Here is a tiny trained network, its code and every weight. The questions are about switching its units off for an input and a target symbol, where a switched-off unit gives its printed mean instead of its output.

import numpy as np


def w(rows, s, z=0):
    codes = np.array(rows[::2]) - 128.0
    scale = np.full(codes.shape[1], s)
    scale[-1] = z or s
    return codes * scale


def norm(h):
    return h / np.sqrt((h * h).mean(-1, keepdims=True) + 1e-5)


def f(y):
    return y / 2 * (1 + np.tanh(0.7978845608 * (y + 0.044715 * y**3)))


def softmax(a):
    e = np.exp(a - a.max(-1, keepdims=True))
    return e / e.sum(-1, keepdims=True)


def log_softmax(a):
    a = a - a.max(-1, keepdims=True)
    return a - np.log(np.exp(a).sum(-1, keepdims=True))


def net(x, mask):
    ids = ['ΓΘΛΩεζμ'.index(c) for c in x.split()]
    T = len(ids)
    res = E[ids] + P[:T]
    u = 0
    for l in range(3):
        q, k, v = (norm(res) @ M[l].T for M in (Q, K, V))
        z = softmax(np.where(np.tri(T) > 0, q @ k.T / 4**0.5, -1e9)) @ v
        res = res + np.where(mask[u], z, O[l][:, -1]) @ O[l][:, :-1]
        u += 1
        y = f(norm(res) @ A[l][:, :-1].T + A[l][:, -1])
        res = res + np.where(mask[u : u + 4], y, B[l][:, -1]) @ B[l][:, :-1]
        u += 4
    return log_softmax(norm(res)[-1] @ U[:, :-1].T + U[:, -1])


Q, K, V, O, A, B = {}, {}, {}, {}, {}, {}
E = w([
[84,203,182],'Γ',
[177,75,138],'Θ',
[93,135,134],'Λ',
[91,19,136],'Ω',
[89,3,36],'ε',
[108,6,161],'ζ',
[79,200,189],'μ',
],0.0027)
P = w([
[118,139,138],'0',
[131,153,175],'1',
[126,153,153],'2',
[172,157,135],'3',
[253,105,72],'4',
[159,134,143],'5',
[166,126,95],'6',
[152,131,149],'7',
[165,119,86],'8',
[97,133,102],'9',
[156,115,92],'10',
[135,156,112],'11',
[155,162,102],'12',
[186,125,82],'13',
],0.0033)
Q[0] = w([
[93,110,48],'0.h0',
[148,63,72],'0.h0',
[120,123,3],'0.h0',
[102,116,128],'0.h0',
],0.005)
K[0] = w([
[100,149,236],'0.h0',
[121,252,137],'0.h0',
[110,195,195],'0.h0',
[107,138,144],'0.h0',
],0.0045)
V[0] = w([
[126,184,190],'0.h0',
[126,157,166],'0.h0',
[255,148,105],'0.h0',
[153,92,91],'0.h0',
],0.0038)
O[0] = w([
[193,90,234,206],'0.h0',
[175,12,197,189],'0.h0',
[50,84,250,4],'0.h0',
[20,161,65,89],'0.h0',
],0.0025,0.00038)
A[0] = w([
[151,193,140,230],'0.n0',
[79,164,148,204],'0.n1',
[118,107,252,1],'0.n2',
[74,226,160,248],'0.n3',
],0.0035,0.0008)
B[0] = w([
[99,113,1,206],'0.n0',
[106,126,84,156],'0.n1',
[39,187,140,132],'0.n2',
[115,124,38,255],'0.n3',
],0.003,0.0006)
Q[1] = w([
[69,147,178],'1.h0',
[96,247,120],'1.h0',
[1,63,74],'1.h0',
[8,121,106],'1.h0',
],0.0038)
K[1] = w([
[152,91,114],'1.h0',
[113,64,80],'1.h0',
[252,148,221],'1.h0',
[247,96,119],'1.h0',
],0.004)
V[1] = w([
[67,146,159],'1.h0',
[230,152,117],'1.h0',
[1,203,111],'1.h0',
[162,162,230],'1.h0',
],0.0042)
O[1] = w([
[124,77,79,85],'1.h0',
[180,252,230,165],'1.h0',
[93,54,80,3],'1.h0',
[184,153,47,132],'1.h0',
],0.0037,0.0013)
A[1] = w([
[102,106,5,255],'1.n0',
[54,223,118,41],'1.n1',
[171,216,241,108],'1.n2',
[112,82,113,218],'1.n3',
],0.0026,0.00038)
B[1] = w([
[49,221,197,196],'1.n0',
[97,110,142,130],'1.n1',
[63,4,50,254],'1.n2',
[175,201,156,166],'1.n3',
],0.0025,0.00053)
Q[2] = w([
[160,160,97],'2.h0',
[101,60,118],'2.h0',
[131,140,61],'2.h0',
[124,132,253],'2.h0',
],0.0042)
K[2] = w([
[90,100,3],'2.h0',
[63,122,91],'2.h0',
[106,151,164],'2.h0',
[223,23,70],'2.h0',
],0.0027)
V[2] = w([
[138,148,2],'2.h0',
[84,35,188],'2.h0',
[142,52,117],'2.h0',
[207,137,40],'2.h0',
],0.0066)
O[2] = w([
[37,19,150,109],'2.h0',
[169,157,40,173],'2.h0',
[137,108,1,252],'2.h0',
[105,67,152,255],'2.h0',
],0.0051,0.00073)
A[2] = w([
[160,153,96,191],'2.n0',
[188,196,254,11],'2.n1',
[102,71,161,254],'2.n2',
[235,137,10,175],'2.n3',
],0.0032,0.001)
B[2] = w([
[143,73,193,165],'2.n0',
[83,151,79,124],'2.n1',
[173,252,197,172],'2.n2',
[168,100,182,251],'2.n3',
],0.0024,0.0018)
U = w([
[171,139,99,197],'Γ',
[204,199,87,8],'Θ',
[98,68,202,145],'Λ',
[195,214,239,172],'Ω',
[94,70,207,85],'ε',
[54,42,3,197],'ζ',
[184,175,69,74],'μ',
],0.0065,0.0012)

Each question gives the input, a string of symbols that net reads in full, and the target symbol t.
The units are the heads (4 rows each of Q, K, V and O) and the neurons (one row each of A and B). Each row of codes is followed by its name. A weight is (code - 128) times the scale printed after its matrix; where a second scale follows, it is the last column's (O, A, B and U).
mask holds one flag per unit, layer by layer, with each layer's heads first. A switched-off unit (its flag False) gives its mean, the last column of its rows in O or B, instead of its output. The means were averaged over made-up inputs and are rounded, as every weight is.
A unit's drop is (log p(t) with every unit on - log p(t) with that unit switched off) / (log p(t) with every unit on - log p(t) with every unit switched off).
The circuit of an input: a set's keep is (log p(t) with only the set's units on - log p(t) with every unit switched off) / (log p(t) with every unit on - log p(t) with every unit switched off). Starting from the 12 units with the biggest drops (on a tie, the unit counted first), units are removed one at a time, each time the one whose removal leaves the highest keep (on an exact tie, the one counted first), for as long as the keep stays at least 0.8.
units of the circuit, in order: the units of the circuit, biggest drop first
most important unit: the unit with the biggest drop
k most important neurons of layer l: the k neurons of layer l with the biggest drops, biggest first
drop of u: that unit's drop, to one decimal
input ε Ω Γ, target ζ: most important unit -> 1.h0
input Θ Ω ε μ, target ζ: units of the circuit, in order -> [1.h0, 0.h0]
input Λ μ Θ Θ Θ μ ζ Θ ζ Γ Θ, target Ω: units of the circuit, in order -> [0.h0, 2.h0, 1.h0]
input μ ζ ε ε μ ζ ζ Λ Θ Λ μ Λ ε, target ε: units of the circuit, in order -> [0.h0, 2.h0, 1.h0]
input Θ Λ Θ Θ ε Ω, target ζ: units of the circuit, in order -> [1.h0, 2.h0, 0.h0]
input Λ ε Θ Θ ε Γ ζ Θ ε ε, target Ω: units of the circuit, in order -> [1.h0, 2.h0, 0.h0]
input Θ Θ ζ ε ε ζ Ω μ Θ μ μ Γ Λ, target ζ: units of the circuit, in order -> [0.h0, 1.h0]
input μ Ω Γ Λ ε Θ, target ε: units of the circuit, in order -> [1.h0, 2.h0, 0.h0, 0.n2]
input Λ Γ ζ μ ζ ζ Ω Λ Ω Θ μ Λ ζ, target Ω: units of the circuit, in order -> [0.h0, 1.h0, 2.h0]
input Λ ε Θ ζ Θ Ω Θ, target Ω: units of the circuit, in order -> [1.h0, 0.h0]
input Γ μ ε ζ Θ Γ Γ Λ Γ, target Λ: units of the circuit, in order -> [2.h0, 1.h0]
input Γ ε Λ, target ε: units of the circuit, in order -> [2.h0, 1.h0, 0.h0]
input Λ Ω Λ Θ μ Ω ε, target Ω: units of the circuit, in order -> [0.h0, 1.h0, 2.h0]
input Γ μ Λ ε Γ Ω Λ ζ Λ Λ ε Θ ε, target Λ: units of the circuit, in order -> [1.h0, 2.h0, 0.h0]
input Θ ε μ Θ ε ζ Λ Θ Θ Θ Λ Λ Γ, target ζ: most important unit -> 0.h0
input Θ Λ Θ Γ Θ, target ζ: drop of 0.n2 -> 0.3
input μ Ω ε Λ Λ Θ, target ε: drop of 0.h0 -> 0.9
input Λ Γ μ μ ζ Θ ζ ε ζ ε Ω, target Ω: drop of 2.h0 -> 0.2
input Γ μ ζ Γ, target Λ: 2 most important neurons of layer 0 -> [0.n2, 0.n0]
input Λ Λ μ Λ Λ Θ Γ Λ Θ Λ, target Ω: most important unit -> 0.h0
